Below is a small trained network, with its code and all its weights. Each question gives an input and a class and asks what happens when units are switched off, that is, made to give their printed mean instead of their output.

import numpy as np


def w(rows, s, z=0):
    codes = np.array(rows[::2]) - 128.0
    scale = np.full(codes.shape[1], s)
    scale[-1] = z or s
    return codes * scale


def f(y):
    return np.maximum(y, 0)


def log_softmax(a):
    a = a - a.max(-1, keepdims=True)
    return a - np.log(np.exp(a).sum(-1, keepdims=True))


def net(x, mask):
    res = np.array(x, float).reshape(1, 3) / 4 @ E
    y = f(res @ A[0][:, :-1].T + A[0][:, -1])
    res = res + np.where(mask, y, B[0][:, -1]) @ B[0][:, :-1]
    return log_softmax(res[-1] @ U[:, :-1].T + U[:, -1])


A, B = {}, {}
E = w([
[142,88,99,120,61,252,103,138,215,97,81,18],'x0',
[54,171,120,179,145,134,89,101,181,163,110,95],'x1',
[25,80,35,53,138,119,183,61,152,91,30,194],'x2',
],0.011)
A[0] = w([
[66,152,163,131,184,92,176,133,76,124,164,131,201],'neuron 1',
[203,159,165,162,141,112,51,175,144,168,162,103,71],'neuron 2',
[130,125,102,76,134,179,74,128,170,119,94,62,147],'neuron 3',
[97,71,73,108,212,126,182,48,155,58,40,118,12],'neuron 4',
[75,76,111,79,141,104,134,124,201,116,91,212,47],'neuron 5',
[149,101,96,94,44,167,104,136,178,87,85,46,198],'neuron 6',
[147,61,135,99,47,255,143,82,185,96,147,27,242],'neuron 7',
[150,90,180,227,142,131,89,177,122,109,197,97,57],'neuron 8',
[133,188,139,157,182,53,160,135,130,136,146,222,248],'neuron 9',
[202,138,98,114,147,78,156,106,105,140,96,126,173],'neuron 10',
[127,119,103,129,146,36,107,155,123,149,131,132,144],'neuron 11',
],0.0081,0.0012)
B[0] = w([
[140,128,119,152,146,115,220,137,136,199,149,156,194],'neuron 1',
[145,87,205,53,43,136,120,26,102,110,54,141,201],'neuron 2',
[173,139,180,132,157,156,134,186,214,165,120,91,197],'neuron 3',
[100,91,155,97,43,168,141,143,37,109,76,96,239],'neuron 4',
[119,65,149,60,9,191,87,102,93,121,120,69,214],'neuron 5',
[110,221,130,142,137,69,189,140,147,193,130,193,223],'neuron 6',
[102,112,73,162,224,80,192,206,135,126,244,183,250],'neuron 7',
[99,61,141,73,37,181,3,102,102,107,64,117,195],'neuron 8',
[135,225,120,174,149,93,134,155,149,197,200,192,226],'neuron 9',
[86,125,71,121,187,132,67,133,136,131,123,128,163],'neuron 10',
[130,177,130,187,113,96,96,170,127,193,87,126,170],'neuron 11',
],0.0074,0.015)
U = w([
[127,190,118,117,232,118,145,182,167,192,208,205,245],'0',
[122,14,159,39,1,197,27,62,130,49,98,91,11],'1',
],0.0089,0.0012)

Each question gives the input, the list of numbers given to net, and the class t.
The units are the neurons (one row each of A and B). Each row of codes is followed by its name. A weight is (code - 128) times the scale printed after its matrix; where a second scale follows, it is the last column's (A, B and U).
mask holds one flag per neuron, in row order. A switched-off neuron (its flag False) gives its mean, the last column of its row in B, instead of its output. The means were averaged over made-up inputs and are rounded, as every weight is.
A unit's drop is (log p(t) with every unit on - log p(t) with that unit switched off) / (log p(t) with every unit on - log p(t) with every unit switched off).
most important unit: the unit with the biggest drop
k most important neurons: the k neurons with the biggest drops, biggest first
drop of u: that unit's drop, to one decimal
input [-5,3,6], class 1: 3 most important neurons => [neuron 5; neuron 7; neuron 4]
input [-5,-1,8], class 1: most important unit => neuron 5
input [3,0,3], class 0: 2 most important neurons => [neuron 8; neuron 2]
input [-5,-1,6], class 1: 3 most important neurons => [neuron 5; neuron 7; neuron 4]
input [8,-4,8], class 0: 2 most important neurons => [neuron 7; neuron 6]
input [5,8,4], class 0: 2 most important neurons => [neuron 7; neuron 6]
input [-2,-3,-3], class 1: 2 most important neurons => [neuron 7; neuron 6]
input [6,-2,-6], class 0: 4 most important neurons => [neuron 7; neuron 6; neuron 5; neuron 4]
input [-3,4,4], class 1: 3 most important neurons => [neuron 7; neuron 5; neuron 6]
input [1,7,-7], class 1: drop of neuron 6 => 0.0
input [8,-2,-5], class 0: drop of neuron 7 => 1.0
input [7,-8,-6], class 0: drop of neuron 6 => 0.5
